Here is a tiny trained network, its code and every weight. The questions are about switching its units off for an input and a class, where a switched-off unit gives its printed mean instead of its output.

import numpy as np


def w(rows, s, z=0):
    codes = np.array(rows[::2]) - 128.0
    scale = np.full(codes.shape[1], s)
    scale[-1] = z or s
    return codes * scale


def norm(h):
    return h / np.sqrt((h * h).mean(-1, keepdims=True) + 1e-5)


def f(y):
    return y / 2 * (1 + np.tanh(0.7978845608 * (y + 0.044715 * y**3)))


def log_softmax(a):
    a = a - a.max(-1, keepdims=True)
    return a - np.log(np.exp(a).sum(-1, keepdims=True))


def net(x, mask):
    res = np.array(x, float).reshape(1, 4) / 4 @ E
    u = 0
    for l in range(3):
        y = f(norm(res) @ A[l][:, :-1].T + A[l][:, -1])
        res = res + np.where(mask[u : u + 6], y, B[l][:, -1]) @ B[l][:, :-1]
        u += 6
    return log_softmax(norm(res)[-1] @ U[:, :-1].T + U[:, -1])


A, B = {}, {}
E = w([
[2,234,100,109,59,175,194,184,107,124,31,121],'x0',
[105,165,189,35,198,154,166,182,121,90,113,165],'x1',
[58,42,235,37,189,141,53,147,100,129,149,51],'x2',
[127,93,144,54,125,94,88,220,107,184,73,155],'x3',
],0.0072)
A[0] = w([
[151,111,119,58,220,150,150,74,111,99,168,146,146],'L0N0',
[165,118,80,161,147,115,101,61,175,103,172,86,3],'L0N1',
[86,87,192,118,136,141,121,186,163,142,148,20,103],'L0N2',
[184,173,224,33,170,131,99,183,115,233,166,153,101],'L0N3',
[143,125,144,109,111,135,129,174,78,255,105,144,44],'L0N4',
[44,178,160,128,133,225,124,168,105,104,138,103,74],'L0N5',
],0.0075,0.0032)
B[0] = w([
[89,123,133,156,95,78,183,169,69,179,208,145,209],'L0N0',
[255,138,64,110,44,122,67,92,102,78,199,143,199],'L0N1',
[148,156,88,101,129,52,73,94,72,226,125,126,241],'L0N2',
[101,40,76,185,108,92,193,155,188,89,73,195,254],'L0N3',
[218,196,118,122,153,118,48,74,209,35,61,63,171],'L0N4',
[155,110,112,62,150,223,137,113,137,141,196,104,232],'L0N5',
],0.0097,0.0061)
A[1] = w([
[185,203,121,188,72,196,181,91,223,166,143,124,120],'L1N0',
[90,3,183,159,215,176,164,204,178,81,42,202,119],'L1N1',
[186,146,120,171,30,161,117,55,91,112,184,127,66],'L1N2',
[120,212,74,190,92,244,158,115,107,188,73,85,252],'L1N3',
[132,218,147,196,42,199,154,115,129,171,110,208,163],'L1N4',
[166,218,121,146,171,164,50,78,160,130,75,142,15],'L1N5',
],0.0061,0.0024)
B[1] = w([
[102,59,228,170,183,137,97,185,103,202,66,115,225],'L1N0',
[142,133,105,137,120,186,131,155,140,53,160,200,217],'L1N1',
[143,98,231,109,107,167,83,112,186,2,146,119,245],'L1N2',
[153,146,125,209,179,123,242,144,222,102,156,79,255],'L1N3',
[171,83,228,215,121,176,141,97,122,152,90,53,208],'L1N4',
[83,91,111,145,77,51,109,129,157,198,195,146,147],'L1N5',
],0.0081,0.0053)
A[2] = w([
[214,147,116,118,211,157,110,125,152,79,24,179,184],'L2N0',
[246,204,71,54,100,221,131,148,182,55,149,89,157],'L2N1',
[71,58,125,93,171,2,37,81,17,207,157,99,28],'L2N2',
[166,171,162,197,43,101,121,39,13,38,177,141,2],'L2N3',
[58,212,105,70,183,169,179,106,88,87,203,46,64],'L2N4',
[184,86,91,175,147,49,85,235,145,81,129,99,58],'L2N5',
],0.0064,0.0014)
B[2] = w([
[63,141,105,115,127,116,56,113,79,89,127,87,193],'L2N0',
[138,114,117,86,87,124,99,62,98,130,145,164,229],'L2N1',
[143,138,94,170,187,155,134,142,98,142,64,83,253],'L2N2',
[133,108,187,115,73,113,70,101,21,125,97,126,230],'L2N3',
[249,168,137,33,125,143,179,52,173,201,148,164,197],'L2N4',
[67,206,159,75,89,152,166,125,129,143,166,158,231],'L2N5',
],0.013,0.0055)
U = w([
[143,102,66,159,218,119,120,140,65,205,71,53,141],'0',
[133,127,179,250,151,206,224,152,192,112,82,46,151],'1',
[194,166,126,33,137,213,182,63,177,173,190,139,158],'2',
[106,201,154,126,76,90,95,146,223,161,129,107,3],'3',
[191,86,193,151,40,137,60,75,79,71,188,130,176],'4',
[71,146,64,69,92,159,68,146,148,21,57,186,64],'5',
[90,59,101,134,167,105,224,214,133,105,208,212,179],'6',
],0.013,0.0027)

Each question gives the input, the list of numbers given to net, and the class t.
The units are the neurons (one row each of A and B). Each row of codes is followed by its name. A weight is (code - 128) times the scale printed after its matrix; where a second scale follows, it is the last column's (A, B and U).
mask holds one flag per neuron, layer by layer. A switched-off neuron (its flag False) gives its mean, the last column of its row in B, instead of its output. The means were averaged over made-up inputs and are rounded, as every weight is.
A unit's drop is (log p(t) with every unit on - log p(t) with that unit switched off) / (log p(t) with every unit on - log p(t) with every unit switched off).
The circuit of an input: a set's keep is (log p(t) with only the set's units on - log p(t) with every unit switched off) / (log p(t) with every unit on - log p(t) with every unit switched off). Starting from the 12 units with the biggest drops (on a tie, the unit counted first), units are removed one at a time, each time the one whose removal leaves the highest keep (on an exact tie, the one counted first), for as long as the keep stays at least 0.8.
units of the circuit, in order: the units of the circuit, biggest drop first
most important unit: the unit with the biggest drop
k most important neurons: the k neurons with the biggest drops, biggest first
top k neurons in layer l: the k neurons of layer l with the biggest drops, biggest first
input [-6,5,-8,7], class 5: most important unit : L2N0
input [-1,-4,8,-4], class 0: units of the circuit, in order : [L2N2; L0N2]
input [-1,6,7,4], class 6: top 2 neurons in layer 0 : [L0N3; L0N0]
input [2,-3,5,-5], class 2: units of the circuit, in order : [L0N5; L2N4]
input [-5,-4,2,4], class 0: units of the circuit, in order : [L2N2; L1N1]
input [-5,-2,5,7], class 5: 2 most important neurons : [L0N3; L1N1]
input [4,3,8,4], class 0: 2 most important neurons : [L0N2; L1N2]
input [2,-2,-8,-8], class 1: top 3 neurons in layer 1 : [L1N0; L1N3; L1N4]
input [-3,1,-8,8], class 3: 3 most important neurons : [L0N4; L1N5; L0N3]
input [-5,6,4,-6], class 0: 2 most important neurons : [L2N2; L1N3]
input [6,-3,1,1], class 2: 3 most important neurons : [L0N5; L0N3; L2N4]
input [-1,5,-8,-8], class 1: 2 most important neurons : [L1N0; L1N4]
input [-5,-3,2,4], class 0: top 3 neurons in layer 1 : [L1N3; L1N2; L1N1]
input [1,2,4,-4], class 2: most important unit : L0N5
input [-5,-2,3,7], class 5: 2 most important neurons : [L0N3; L0N4]
input [-3,6,-6,-1], class 1: top 4 neurons in layer 1 : [L1N4; L1N2; L1N0; L1N1]
input [-7,-6,1,8], class 5: top 2 neurons in layer 0 : [L0N2; L0N3]
input [6,-7,6,8], class 0: 2 most important neurons : [L0N2; L2N2]
input [6,-2,8,2], class 0: 2 most important neurons : [L0N2; L2N2]
input [2,-6,-3,8], class 3: 2 most important neurons : [L0N4; L1N5]
input [-7,3,-3,7], class 6: most important neuron : [L0N3]
